Below is a small trained network, with its code and all its weights. Each question gives an input and a class and asks what happens when units are switched off, that is, made to give their printed mean instead of their output.

import numpy as np


def w(rows, s, z=0):
    codes = np.array(rows[::2]) - 128.0
    scale = np.full(codes.shape[1], s)
    scale[-1] = z or s
    return codes * scale


def norm(h):
    return h / np.sqrt((h * h).mean(-1, keepdims=True) + 1e-5)


def f(y):
    return np.maximum(y, 0)


def log_softmax(a):
    a = a - a.max(-1, keepdims=True)
    return a - np.log(np.exp(a).sum(-1, keepdims=True))


def net(x, mask):
    res = np.array(x, float).reshape(1, 5) / 4 @ E
    u = 0
    for l in range(3):
        y = f(norm(res) @ A[l][:, :-1].T + A[l][:, -1])
        res = res + np.where(mask[u : u + 8], y, B[l][:, -1]) @ B[l][:, :-1]
        u += 8
    return log_softmax(norm(res)[-1] @ U[:, :-1].T + U[:, -1])


A, B = {}, {}
E = w([
[88,106,59,118,134,63,109,122],'x0',
[87,92,140,125,133,144,121,2],'x1',
[137,147,121,128,164,128,143,125],'x2',
[120,129,127,132,126,133,124,127],'x3',
[180,195,114,170,107,119,54,80],'x4',
],0.008)
A[0] = w([
[194,198,117,230,99,80,65,112,89],'L0N0',
[151,198,160,188,98,164,152,139,1],'L0N1',
[146,159,164,141,140,94,177,148,86],'L0N2',
[206,180,99,136,112,129,20,56,22],'L0N3',
[153,123,181,164,116,169,137,154,147],'L0N4',
[152,95,113,186,130,120,148,253,194],'L0N5',
[156,145,139,159,137,99,57,184,83],'L0N6',
[156,111,125,63,133,135,116,66,104],'L0N7',
],0.0071,0.0042)
B[0] = w([
[139,147,99,34,150,163,100,76,216],'L0N0',
[166,107,127,105,89,116,126,73,156],'L0N1',
[125,118,138,145,123,144,98,128,153],'L0N2',
[85,107,134,245,89,122,186,183,206],'L0N3',
[161,122,143,118,132,151,103,94,190],'L0N4',
[133,153,123,175,122,124,151,155,254],'L0N5',
[145,126,125,64,128,121,112,123,171],'L0N6',
[109,110,145,169,159,125,102,175,164],'L0N7',
],0.011,0.0069)
A[1] = w([
[152,136,67,105,117,112,111,192,90],'L1N0',
[144,141,148,152,106,199,145,150,122],'L1N1',
[88,126,114,62,98,89,97,112,192],'L1N2',
[168,162,255,124,102,186,155,112,3],'L1N3',
[92,92,168,39,170,145,103,95,59],'L1N4',
[122,155,234,152,103,178,156,129,152],'L1N5',
[144,125,208,153,152,180,121,142,157],'L1N6',
[171,152,166,157,107,136,146,132,161],'L1N7',
],0.0093,0.002)
B[1] = w([
[63,207,173,95,87,129,180,107,202],'L1N0',
[133,111,176,125,231,164,64,116,227],'L1N1',
[159,173,146,126,214,148,122,152,170],'L1N2',
[107,128,23,149,119,5,145,158,254],'L1N3',
[120,118,134,2,73,95,152,100,176],'L1N4',
[128,207,143,116,156,176,177,112,253],'L1N5',
[63,153,196,93,43,190,187,86,234],'L1N6',
[112,30,176,187,186,168,123,149,210],'L1N7',
],0.0078,0.0063)
A[2] = w([
[100,49,131,61,178,92,117,170,63],'L2N0',
[254,109,156,70,137,163,81,123,60],'L2N1',
[58,144,130,215,105,56,154,224,7],'L2N2',
[108,171,120,134,171,140,201,103,72],'L2N3',
[167,135,163,179,100,192,125,114,195],'L2N4',
[112,29,50,137,127,93,96,65,77],'L2N5',
[130,80,84,195,118,87,86,129,73],'L2N6',
[107,168,68,181,93,131,44,103,242],'L2N7',
],0.008,0.0012)
B[2] = w([
[233,163,125,123,169,169,83,145,178],'L2N0',
[204,51,31,77,215,91,47,37,168],'L2N1',
[127,71,78,195,116,69,85,2,232],'L2N2',
[127,94,129,139,63,127,65,148,255],'L2N3',
[184,85,136,132,192,185,130,230,225],'L2N4',
[234,96,57,197,144,142,70,163,178],'L2N5',
[71,118,96,154,87,90,157,96,154],'L2N6',
[100,145,170,79,121,57,174,147,212],'L2N7',
],0.0089,0.0056)
U = w([
[111,106,198,203,148,215,157,167,178],'0',
[210,104,86,55,195,162,70,120,236],'1',
[87,97,61,208,108,32,111,107,177],'2',
[92,250,104,30,95,76,119,144,26],'3',
[67,95,175,4,66,164,189,77,3],'4',
],0.015,0.0023)

Each question gives the input, the list of numbers given to net, and the class t.
The units are the neurons (one row each of A and B). Each row of codes is followed by its name. A weight is (code - 128) times the scale printed after its matrix; where a second scale follows, it is the last column's (A, B and U).
mask holds one flag per neuron, layer by layer. A switched-off neuron (its flag False) gives its mean, the last column of its row in B, instead of its output. The means were averaged over made-up inputs and are rounded, as every weight is.
A unit's drop is (log p(t) with every unit on - log p(t) with that unit switched off) / (log p(t) with every unit on - log p(t) with every unit switched off).
The circuit of an input: a set's keep is (log p(t) with only the set's units on - log p(t) with every unit switched off) / (log p(t) with every unit on - log p(t) with every unit switched off). Starting from the 12 units with the biggest drops (on a tie, the unit counted first), units are removed one at a time, each time the one whose removal leaves the highest keep (on an exact tie, the one counted first), for as long as the keep stays at least 0.8.
units of the circuit, in order: the units of the circuit, biggest drop first
most important unit: the unit with the biggest drop
top k neurons: the k neurons with the biggest drops, biggest first
k most important neurons of layer l: the k neurons of layer l with the biggest drops, biggest first
drop when u is switched off: that unit's drop, to one decimal
input [-2,5,3,6,4], class 0: most important unit : L0N3
input [-8,4,8,4,-2], class 4: units of the circuit, in order : L0N5; L1N4
input [-8,-6,0,7,6], class 1: top 2 neurons : L0N0; L2N1
input [-8,1,-1,4,-5], class 4: 3 most important neurons of layer 0 : L0N3; L0N5; L0N4
input [-5,0,2,-1,3], class 1: top 2 neurons : L0N0; L0N1
input [1,-8,-5,-7,-2], class 2: top 3 neurons : L2N2; L1N5; L1N6
input [3,-3,-1,7,5], class 3: top 2 neurons : L0N0; L0N3
input [2,6,2,7,-8], class 1: 2 most important neurons of layer 2 : L2N0; L2N5
input [1,-5,4,7,3], class 3: top 3 neurons : L0N0; L1N0; L0N5
input [-4,3,-3,8,-1], class 4: 2 most important neurons of layer 0 : L0N3; L0N5
input [3,-7,6,-6,0], class 2: top 4 neurons : L0N5; L2N2; L1N5; L0N0
input [-4,5,4,8,-2], class 4: 2 most important neurons of layer 0 : L0N3; L0N5
input [-7,4,3,8,0], class 4: top 4 neurons : L0N3; L0N5; L1N4; L1N3
input [3,-5,-7,-2,3], class 3: units of the circuit, in order : L1N0
input [2,0,-2,-7,3], class 3: top 2 neurons : L0N0; L1N3
input [-6,2,8,1,-8], class 4: top 2 neurons : L0N3; L1N4
input [-1,8,2,5,5], class 0: top 2 neurons : L1N3; L0N3
input [7,3,6,5,-3], class 1: top 2 neurons : L0N3; L0N5
input [-8,-7,1,-1,2], class 1: top 2 neurons : L0N3; L2N1
input [7,0,8,-1,3], class 3: top neuron : L0N0
input [1,-6,8,-5,-5], class 2: 2 most important neurons of layer 2 : L2N2; L2N4
input [-3,1,2,-2,-5], class 4: 3 most important neurons of layer 1 : L1N6; L1N3; L1N4
input [-2,6,0,-4,4], class 0: drop when L0N3 is switched off : 2.6
input [-4,7,8,-1,5], class 0: drop when L0N3 is switched off : 1.5
input [2,0,-6,-3,-5], class 2: drop when L0N0 is switched off : 8.4
